Below is a small trained network, with its code and all its weights. Each question gives an input and a class and asks what happens when units are switched off, that is, made to give their printed mean instead of their output.

import numpy as np


def w(rows, s, z=0):
    codes = np.array(rows[::2]) - 128.0
    scale = np.full(codes.shape[1], s)
    scale[-1] = z or s
    return codes * scale


def f(y):
    return np.maximum(y, 0)


def log_softmax(a):
    a = a - a.max(-1, keepdims=True)
    return a - np.log(np.exp(a).sum(-1, keepdims=True))


def net(x, mask):
    res = np.array(x, float).reshape(1, 7) / 4 @ E
    y = f(res @ A[0][:, :-1].T + A[0][:, -1])
    res = res + np.where(mask, y, B[0][:, -1]) @ B[0][:, :-1]
    return log_softmax(res[-1] @ U[:, :-1].T + U[:, -1])


A, B = {}, {}
E = w([
[133,87,181,217,178,211],'x0',
[126,129,127,126,130,131],'x1',
[139,128,131,130,122,132],'x2',
[148,2,62,112,99,149],'x3',
[249,145,46,124,248,89],'x4',
[118,127,115,126,134,128],'x5',
[116,89,142,197,120,35],'x6',
],0.0074)
A[0] = w([
[153,150,82,15,127,49,27],'n0',
[136,84,134,189,162,10,93],'n1',
[121,109,131,172,164,52,141],'n2',
[153,91,157,198,226,213,4],'n3',
[141,26,76,84,176,120,176],'n4',
[135,51,91,133,88,131,87],'n5',
[118,175,137,116,165,128,103],'n6',
[171,153,118,30,200,209,138],'n7',
[147,211,174,151,175,83,117],'n8',
[190,146,64,124,240,100,20],'n9',
],0.012,0.003)
B[0] = w([
[93,78,90,208,134,32,201],'n0',
[120,125,53,139,94,211,193],'n1',
[130,129,99,152,84,181,176],'n2',
[108,94,84,169,116,2,227],'n3',
[211,159,166,110,176,141,204],'n4',
[131,190,157,87,190,122,175],'n5',
[169,105,113,122,163,130,171],'n6',
[150,125,65,176,63,200,231],'n7',
[223,126,153,87,187,138,217],'n8',
[36,136,246,80,88,140,250],'n9',
],0.016,0.011)
U = w([
[88,119,107,166,137,3,85],'0',
[132,154,143,129,113,157,254],'1',
[24,160,251,79,70,167,119],'2',
[143,159,66,148,85,229,75],'3',
[213,185,170,94,210,129,74],'4',
],0.0075,0.0079)

Each question gives the input, the list of numbers given to net, and the class t.
The units are the neurons (one row each of A and B). Each row of codes is followed by its name. A weight is (code - 128) times the scale printed after its matrix; where a second scale follows, it is the last column's (A, B and U).
mask holds one flag per neuron, in row order. A switched-off neuron (its flag False) gives its mean, the last column of its row in B, instead of its output. The means were averaged over made-up inputs and are rounded, as every weight is.
A unit's drop is (log p(t) with every unit on - log p(t) with that unit switched off) / (log p(t) with every unit on - log p(t) with every unit switched off).
The circuit of an input: a set's keep is (log p(t) with only the set's units on - log p(t) with every unit switched off) / (log p(t) with every unit on - log p(t) with every unit switched off). Starting from all 10 units, units are removed one at a time, each time the one whose removal leaves the highest keep (on an exact tie, the one counted first), for as long as the keep stays at least 0.8.
units of the circuit, in order: the units of the circuit, biggest drop first
most important unit: the unit with the biggest drop
top k neurons: the k neurons with the biggest drops, biggest first
drop when u is switched off: that unit's drop, to one decimal
input [7,5,5,-4,0,5,6], class 0: top 3 neurons => (n3, n7, n4)
input [3,-5,5,-7,5,5,8], class 3: most important unit => n1
input [-3,0,4,0,-1,-4,5], class 3: units of the circuit, in order => (n9, n1)
input [5,-6,-1,-5,3,3,6], class 3: top 2 neurons => (n1, n2)
input [4,8,6,-6,7,-3,-7], class 2: top 2 neurons => (n9, n1)
input [-3,-3,2,7,-5,-3,6], class 4: top 2 neurons => (n9, n5)
input [8,3,0,3,-6,2,6], class 0: top 2 neurons => (n9, n3)
input [1,-6,2,5,6,-4,7], class 3: top 2 neurons => (n1, n2)
input [-5,-1,6,4,7,6,-5], class 2: top 2 neurons => (n9, n3)
input [0,-1,6,8,-3,-2,-6], class 4: top 3 neurons => (n5, n4, n9)
input [-4,4,-1,-8,-1,-3,-2], class 4: top 2 neurons => (n8, n3)
input [7,0,-4,7,4,-3,0], class 0: top 3 neurons => (n3, n8, n6)
input [-2,7,-6,7,-3,-5,-6], class 4: drop when n4 is switched off => 0.4
input [-8,4,-4,-1,5,-1,-2], class 0: most important unit => n0
input [3,-4,-3,-7,0,-3,-3], class 4: drop when n9 is switched off => 0.1
input [6,3,-1,-4,-4,-2,1], class 0: drop when n3 is switched off => 0.2
